Here is a tiny trained network, its code and every weight. The questions are about switching its units off for an input and a class, where a switched-off unit gives its printed mean instead of its output.

import numpy as np


def w(rows, s, z=0):
    codes = np.array(rows[::2]) - 128.0
    scale = np.full(codes.shape[1], s)
    scale[-1] = z or s
    return codes * scale


def f(y):
    return y / 2 * (1 + np.tanh(0.7978845608 * (y + 0.044715 * y**3)))


def log_softmax(a):
    a = a - a.max(-1, keepdims=True)
    return a - np.log(np.exp(a).sum(-1, keepdims=True))


def net(x, mask):
    res = np.array(x, float).reshape(1, 2) / 4 @ E
    y = f(res @ A[0][:, :-1].T + A[0][:, -1])
    res = res + np.where(mask, y, B[0][:, -1]) @ B[0][:, :-1]
    return log_softmax(res[-1] @ U[:, :-1].T + U[:, -1])


A, B = {}, {}
E = w([
[20,114,163,99,62,106,150,221],'x0',
[184,10,42,161,82,90,210,175],'x1',
],0.012)
A[0] = w([
[210,113,110,128,180,138,129,25,117],'N0',
[34,108,173,57,78,125,197,185,81],'N1',
[163,37,73,148,78,124,146,106,85],'N2',
[42,153,146,100,194,137,78,30,122],'N3',
[97,163,159,72,170,123,67,67,92],'N4',
[179,89,119,161,214,135,89,82,142],'N5',
[19,156,148,129,83,86,167,206,134],'N6',
[188,162,75,180,178,170,156,68,97],'N7',
[188,129,141,158,179,106,124,51,89],'N8',
[135,147,118,116,182,125,116,163,255],'N9',
[171,100,96,129,163,78,254,171,97],'N10',
[171,41,67,166,101,91,182,125,133],'N11',
[105,165,223,52,159,162,121,133,86],'N12',
],0.0086,0.014)
B[0] = w([
[41,180,94,127,176,167,112,161,194],'N0',
[32,222,79,108,133,142,147,141,198],'N1',
[82,94,149,131,144,89,163,63,183],'N2',
[116,97,184,149,95,95,98,46,215],'N3',
[94,98,134,86,86,68,159,28,191],'N4',
[121,164,77,88,169,174,126,142,187],'N5',
[103,168,83,122,191,197,189,159,225],'N6',
[45,211,53,52,171,112,194,175,176],'N7',
[67,152,102,117,169,111,146,127,165],'N8',
[246,71,175,218,202,192,41,212,250],'N9',
[133,104,158,126,147,68,145,62,189],'N10',
[128,97,207,140,122,108,126,98,225],'N11',
[84,134,155,123,114,65,193,88,187],'N12',
],0.013,0.014)
U = w([
[48,205,58,109,176,181,172,156,109],'0',
[96,107,241,128,136,25,153,5,72],'1',
[233,108,198,177,170,225,60,210,255],'2',
[147,151,106,91,97,120,124,116,80],'3',
],0.012,0.0064)

Each question gives the input, the list of numbers given to net, and the class t.
The units are the neurons (one row each of A and B). Each row of codes is followed by its name. A weight is (code - 128) times the scale printed after its matrix; where a second scale follows, it is the last column's (A, B and U).
mask holds one flag per neuron, in row order. A switched-off neuron (its flag False) gives its mean, the last column of its row in B, instead of its output. The means were averaged over made-up inputs and are rounded, as every weight is.
A unit's drop is (log p(t) with every unit on - log p(t) with that unit switched off) / (log p(t) with every unit on - log p(t) with every unit switched off).
most important unit: the unit with the biggest drop
top k neurons: the k neurons with the biggest drops, biggest first
drop when u is switched off: that unit's drop, to one decimal
input [1,4], class 1: top neuron : N9
input [-2,3], class 2: top 3 neurons : N4; N3; N12
input [2,4], class 1: top 2 neurons : N9; N10
input [-4,-3], class 0: top 2 neurons : N7; N0
input [-7,-6], class 0: top 3 neurons : N0; N7; N5
input [4,5], class 1: top 4 neurons : N11; N10; N0; N7
input [-3,-1], class 2: top 2 neurons : N1; N6
input [-4,0], class 0: top 2 neurons : N7; N0
input [-6,6], class 0: top 3 neurons : N7; N0; N5
input [4,-5], class 1: top 2 neurons : N3; N12
input [-3,-2], class 2: top 2 neurons : N1; N6
input [0,3], class 2: top 3 neurons : N4; N3; N12
input [3,-1], class 2: drop when N7 is switched off : 0.2
input [-5,0], class 0: most important unit : N7
